Here is a tiny trained network, its code and every weight. The questions are about switching its units off for an input and a class, where a switched-off unit gives its printed mean instead of its output.

import numpy as np


def w(rows, s, z=0):
    codes = np.array(rows[::2]) - 128.0
    scale = np.full(codes.shape[1], s)
    scale[-1] = z or s
    return codes * scale


def norm(h):
    return h / np.sqrt((h * h).mean(-1, keepdims=True) + 1e-5)


def f(y):
    return np.maximum(y, 0)


def log_softmax(a):
    a = a - a.max(-1, keepdims=True)
    return a - np.log(np.exp(a).sum(-1, keepdims=True))


def net(x, mask):
    res = np.array(x, float).reshape(1, 6) / 4 @ E
    u = 0
    for l in range(4):
        y = f(norm(res) @ A[l][:, :-1].T + A[l][:, -1])
        res = res + np.where(mask[u : u + 4], y, B[l][:, -1]) @ B[l][:, :-1]
        u += 4
    return log_softmax(norm(res)[-1] @ U[:, :-1].T + U[:, -1])


A, B = {}, {}
E = w([
[212,118,194,181,80,121],'x0',
[31,251,196,235,137,77],'x1',
[81,128,161,55,45,99],'x2',
[128,126,131,129,128,131],'x3',
[122,160,231,56,179,220],'x4',
[112,25,219,85,235,34],'x5',
],0.014)
A[0] = w([
[199,155,95,152,253,183,36],'0.n0',
[134,104,96,92,72,87,77],'0.n1',
[117,171,200,38,115,189,60],'0.n2',
[31,123,58,93,196,148,1],'0.n3',
],0.019,0.011)
B[0] = w([
[16,41,137,193,67,170,210],'0.n0',
[41,94,144,160,80,139,186],'0.n1',
[20,93,213,119,48,186,254],'0.n2',
[47,170,68,9,199,75,178],'0.n3',
],0.013,0.0076)
A[1] = w([
[190,218,70,69,86,225,106],'1.n0',
[251,94,221,181,70,156,36],'1.n1',
[137,170,73,57,181,155,36],'1.n2',
[208,45,72,20,99,211,2],'1.n3',
],0.024,0.0074)
B[1] = w([
[107,159,98,144,67,196,222],'1.n0',
[62,174,45,3,173,134,247],'1.n1',
[102,160,91,44,125,130,159],'1.n2',
[9,126,175,220,170,50,255],'1.n3',
],0.022,0.0092)
A[2] = w([
[148,254,166,158,162,120,23],'2.n0',
[145,105,72,177,227,203,4],'2.n1',
[193,97,34,137,118,63,24],'2.n2',
[205,69,98,111,171,125,60],'2.n3',
],0.034,0.0045)
B[2] = w([
[29,97,144,153,164,94,254],'2.n0',
[165,151,191,73,3,107,236],'2.n1',
[115,28,84,112,114,166,213],'2.n2',
[140,105,142,129,150,78,146],'2.n3',
],0.024,0.0047)
A[3] = w([
[161,105,4,165,79,10,4],'3.n0',
[74,98,106,92,46,88,218],'3.n1',
[119,131,170,108,184,207,116],'3.n2',
[189,52,192,70,233,62,162],'3.n3',
],0.031,0.003)
B[3] = w([
[22,96,175,72,112,225,159],'3.n0',
[255,131,139,149,178,85,251],'3.n1',
[117,51,76,108,105,136,157],'3.n2',
[128,208,68,184,54,190,159],'3.n3',
],0.027,0.032)
U = w([
[48,126,191,214,150,35,109],'0',
[71,4,179,84,64,220,77],'1',
[220,128,164,161,97,92,202],'2',
[136,209,45,225,38,178,65],'3',
[133,167,57,32,189,99,69],'4',
[160,115,116,161,137,114,255],'5',
],0.012,0.0069)

Each question gives the input, the list of numbers given to net, and the class t.
The units are the neurons (one row each of A and B). Each row of codes is followed by its name. A weight is (code - 128) times the scale printed after its matrix; where a second scale follows, it is the last column's (A, B and U).
mask holds one flag per neuron, layer by layer. A switched-off neuron (its flag False) gives its mean, the last column of its row in B, instead of its output. The means were averaged over made-up inputs and are rounded, as every weight is.
A unit's drop is (log p(t) with every unit on - log p(t) with that unit switched off) / (log p(t) with every unit on - log p(t) with every unit switched off).
The circuit of an input: a set's keep is (log p(t) with only the set's units on - log p(t) with every unit switched off) / (log p(t) with every unit on - log p(t) with every unit switched off). Starting from the 12 units with the biggest drops (on a tie, the unit counted first), units are removed one at a time, each time the one whose removal leaves the highest keep (on an exact tie, the one counted first), for as long as the keep stays at least 0.8.
units of the circuit, in order: the units of the circuit, biggest drop first
unit that matters most: the unit with the biggest drop
top k neurons: the k neurons with the biggest drops, biggest first
top k neurons in layer l: the k neurons of layer l with the biggest drops, biggest first
drop of u: that unit's drop, to one decimal
input [-6,-4,7,-5,-8,0], class 1: top 2 neurons -> 3.n0, 0.n2
input [5,0,1,-3,-2,7], class 3: top neuron -> 3.n3
input [7,6,0,0,6,-5], class 4: units of the circuit, in order -> 1.n1, 0.n3, 3.n3
input [-8,0,-6,-1,-4,-7], class 4: top 2 neurons -> 0.n3, 1.n2
input [8,-7,-5,2,0,4], class 4: top 2 neurons -> 1.n1, 0.n3
input [6,6,-2,6,-7,0], class 1: units of the circuit, in order -> 1.n3, 3.n0
input [-8,-4,-6,5,8,-2], class 1: top 4 neurons -> 0.n2, 0.n0, 3.n2, 1.n1
input [-4,7,2,2,0,-7], class 0: top 3 neurons -> 2.n0, 3.n3, 1.n1
input [-5,3,5,4,8,3], class 1: top 3 neurons -> 0.n2, 3.n2, 1.n3
input [-4,7,3,-1,-8,6], class 1: units of the circuit, in order -> 3.n0, 1.n3, 0.n2
input [-3,0,-5,-5,8,-4], class 1: top 2 neurons -> 0.n2, 3.n1
input [3,-1,8,-7,-5,-5], class 2: top 2 neurons -> 3.n1, 3.n2
input [8,7,-7,-6,7,0], class 4: top 3 neurons -> 1.n1, 0.n3, 1.n3
input [1,3,-8,-3,3,-2], class 2: unit that matters most -> 2.n1
input [1,8,5,5,5,-6], class 0: top 3 neurons -> 2.n0, 3.n3, 3.n0
input [-3,-3,-7,-7,2,-6], class 2: top 2 neurons -> 0.n0, 2.n1
input [-5,6,4,-6,2,8], class 3: top 2 neurons -> 3.n3, 1.n3
input [-2,-8,-6,-3,-8,-6], class 0: top 2 neurons -> 1.n3, 3.n2
input [6,6,-7,0,-8,1], class 1: top 2 neurons -> 3.n0, 2.n2
input [-2,-5,8,4,6,-4], class 2: units of the circuit, in order -> 3.n1
input [0,-5,1,2,2,7], class 3: top 2 neurons in layer 3 -> 3.n3, 3.n1
input [7,-1,6,5,4,6], class 4: top 2 neurons in layer 0 -> 0.n3, 0.n0
input [-6,-5,8,-3,3,5], class 2: top 2 neurons in layer 1 -> 1.n1, 1.n0
input [4,6,3,-5,0,-6], class 0: drop of 0.n2 -> -0.1
input [7,0,-2,5,-3,-5], class 4: drop of 1.n1 -> 0.8
input [-4,-5,0,-2,1,-3], class 0: drop of 3.n2 -> 0.0
input [4,7,4,4,4,-7], class 0: units of the circuit, in order -> 2.n0
input [-6,-5,2,-4,-8,-3], class 1: drop of 3.n0 -> 1.9
input [-2,6,-3,3,-1,7], class 3: top 2 neurons in layer 1 -> 1.n0, 1.n3
